Below are the code and all the weights of a small trained network. Each question names an input and a class and asks about switching units off, where a switched-off unit gives its printed mean instead of its output.

import numpy as np


def w(rows, s, z=0):
    codes = np.array(rows[::2]) - 128.0
    scale = np.full(codes.shape[1], s)
    scale[-1] = z or s
    return codes * scale


def norm(h):
    return h / np.sqrt((h * h).mean(-1, keepdims=True) + 1e-5)


def f(y):
    return np.maximum(y, 0)


def log_softmax(a):
    a = a - a.max(-1, keepdims=True)
    return a - np.log(np.exp(a).sum(-1, keepdims=True))


def net(x, mask):
    res = np.array(x, float).reshape(1, 8) / 4 @ E
    u = 0
    for l in range(3):
        y = f(norm(res) @ A[l][:, :-1].T + A[l][:, -1])
        res = res + np.where(mask[u : u + 3], y, B[l][:, -1]) @ B[l][:, :-1]
        u += 3
    return log_softmax(norm(res)[-1] @ U[:, :-1].T + U[:, -1])


A, B = {}, {}
E = w([
[125,137,133,133,129,133,126,137,120,128,121],'x0',
[105,236,181,165,124,72,102,104,191,109,215],'x1',
[127,137,131,128,129,131,126,133,123,127,122],'x2',
[112,132,128,120,135,148,134,116,127,125,130],'x3',
[126,135,125,126,133,134,123,128,123,129,127],'x4',
[112,112,123,141,132,114,127,142,129,119,131],'x5',
[155,97,183,127,189,175,50,153,247,127,116],'x6',
[53,148,162,98,184,49,174,101,126,245,85],'x7',
],0.012)
A[0] = w([
[164,84,101,125,103,182,103,159,100,56,139,130],'0.n0',
[131,79,137,117,161,154,137,146,125,175,123,166],'0.n1',
[144,217,91,185,67,115,111,111,128,62,254,2],'0.n2',
],0.0074,0.0039)
B[0] = w([
[158,254,74,218,116,145,114,74,244,167,161,255],'0.n0',
[106,112,94,137,136,85,133,122,146,94,39,197],'0.n1',
[66,137,144,15,30,86,193,148,88,73,83,239],'0.n2',
],0.0093,0.0069)
A[1] = w([
[129,103,187,109,95,156,125,153,128,60,137,47],'1.n0',
[140,167,192,122,86,135,97,141,168,44,254,2],'1.n1',
[103,175,193,99,135,76,119,140,159,138,201,57],'1.n2',
],0.0098,0.0043)
B[1] = w([
[189,129,169,71,140,145,1,231,86,128,78,160],'1.n0',
[115,7,162,24,220,133,130,158,36,119,87,255],'1.n1',
[154,145,85,241,166,190,168,181,136,230,237,220],'1.n2',
],0.0091,0.0069)
A[2] = w([
[117,127,100,151,135,80,181,81,2,165,130,25],'2.n0',
[107,209,113,195,77,76,163,63,70,119,217,2],'2.n1',
[153,149,30,184,54,129,182,79,18,89,156,66],'2.n2',
],0.01,0.004)
B[2] = w([
[203,81,75,194,70,161,93,45,80,79,130,221],'2.n0',
[80,64,159,34,85,165,8,175,153,188,69,206],'2.n1',
[118,197,177,176,236,91,216,163,179,137,199,254],'2.n2',
],0.013,0.0085)
U = w([
[115,197,141,182,203,119,197,159,182,179,205,254],'0',
[168,92,86,176,93,95,165,33,34,88,108,117],'1',
[192,140,65,163,102,192,73,101,215,58,91,37],'2',
[76,87,151,77,172,93,117,111,152,175,19,115],'3',
[88,205,135,73,7,89,189,165,80,45,158,130],'4',
[66,111,145,121,37,108,80,119,69,242,163,65],'5',
[154,74,167,56,170,176,60,195,95,93,148,74],'6',
],0.019,0.0046)

Each question gives the input, the list of numbers given to net, and the class t.
The units are the neurons (one row each of A and B). Each row of codes is followed by its name. A weight is (code - 128) times the scale printed after its matrix; where a second scale follows, it is the last column's (A, B and U).
mask holds one flag per neuron, layer by layer. A switched-off neuron (its flag False) gives its mean, the last column of its row in B, instead of its output. The means were averaged over made-up inputs and are rounded, as every weight is.
A unit's drop is (log p(t) with every unit on - log p(t) with that unit switched off) / (log p(t) with every unit on - log p(t) with every unit switched off).
The circuit of an input: a set's keep is (log p(t) with only the set's units on - log p(t) with every unit switched off) / (log p(t) with every unit on - log p(t) with every unit switched off). Starting from all 9 units, units are removed one at a time, each time the one whose removal leaves the highest keep (on an exact tie, the one counted first), for as long as the keep stays at least 0.8.
circuit, biggest first: the units of the circuit, biggest drop first
most important unit: the unit with the biggest drop
top k neurons: the k neurons with the biggest drops, biggest first
top k neurons in layer l: the k neurons of layer l with the biggest drops, biggest first
drop of u: that unit's drop, to one decimal
input [2,-2,-6,5,3,1,0,8], class 1: circuit, biggest first : 2.n0; 2.n1
input [-5,-8,-3,-3,-7,1,-1,0], class 0: top 3 neurons : 1.n1; 2.n2; 0.n0
input [-4,0,1,7,3,-2,-2,-8], class 0: most important unit : 0.n0
input [-8,-1,6,-2,2,8,6,1], class 3: circuit, biggest first : 1.n2; 0.n1
input [-6,6,2,-5,7,-1,4,0], class 6: top 3 neurons : 1.n1; 0.n0; 2.n2
input [-6,4,-4,7,2,2,-8,3], class 5: top 2 neurons in layer 2 : 2.n1; 2.n0
input [-1,-7,-3,1,-2,6,2,0], class 2: top 2 neurons : 1.n1; 2.n2
input [8,4,-2,-8,2,4,-3,1], class 5: top 2 neurons : 2.n1; 1.n2
input [-6,0,8,-7,-4,-1,-3,-6], class 0: top 2 neurons : 2.n2; 0.n0
input [-8,-8,3,-2,-6,3,-4,-1], class 0: top 2 neurons : 2.n2; 1.n1
input [-1,-3,-6,5,-4,-1,1,-2], class 2: top 2 neurons : 2.n2; 1.n2
input [-4,0,4,-5,-2,-8,-5,4], class 1: top 4 neurons : 2.n0; 0.n0; 1.n2; 2.n2
input [2,0,6,3,-2,2,-7,2], class 1: top 3 neurons : 2.n0; 0.n0; 1.n2
input [-8,1,3,-7,-5,-1,-1,8], class 5: most important unit : 1.n1
input [8,-8,-6,-4,6,0,0,3], class 1: top 2 neurons in layer 2 : 2.n1; 2.n0
input [8,-1,-1,1,-6,6,-5,6], class 1: top 2 neurons : 2.n0; 0.n0
input [2,-4,-7,3,-7,7,0,6], class 1: top 2 neurons : 2.n0; 2.n1
input [7,2,2,5,-6,-5,0,0], class 4: top 3 neurons : 0.n2; 2.n1; 2.n2
input [3,-1,-5,-7,2,-3,-3,-7], class 0: top 2 neurons : 2.n2; 0.n0
input [5,2,-6,7,7,6,5,-6], class 6: most important unit : 1.n1
input [5,4,-8,-2,-4,-3,1,0], class 6: top 2 neurons in layer 1 : 1.n1; 1.n0
input [3,-5,3,2,-5,1,5,-1], class 2: drop of 1.n1 : 0.1
input [-3,-7,7,-1,6,5,0,7], class 1: drop of 1.n1 : 0.1
input [-5,8,-7,-4,-2,-2,2,0], class 6: top 2 neurons in layer 1 : 1.n1; 1.n0
input [7,4,1,-4,6,-8,0,-4], class 4: drop of 0.n2 : 2.4
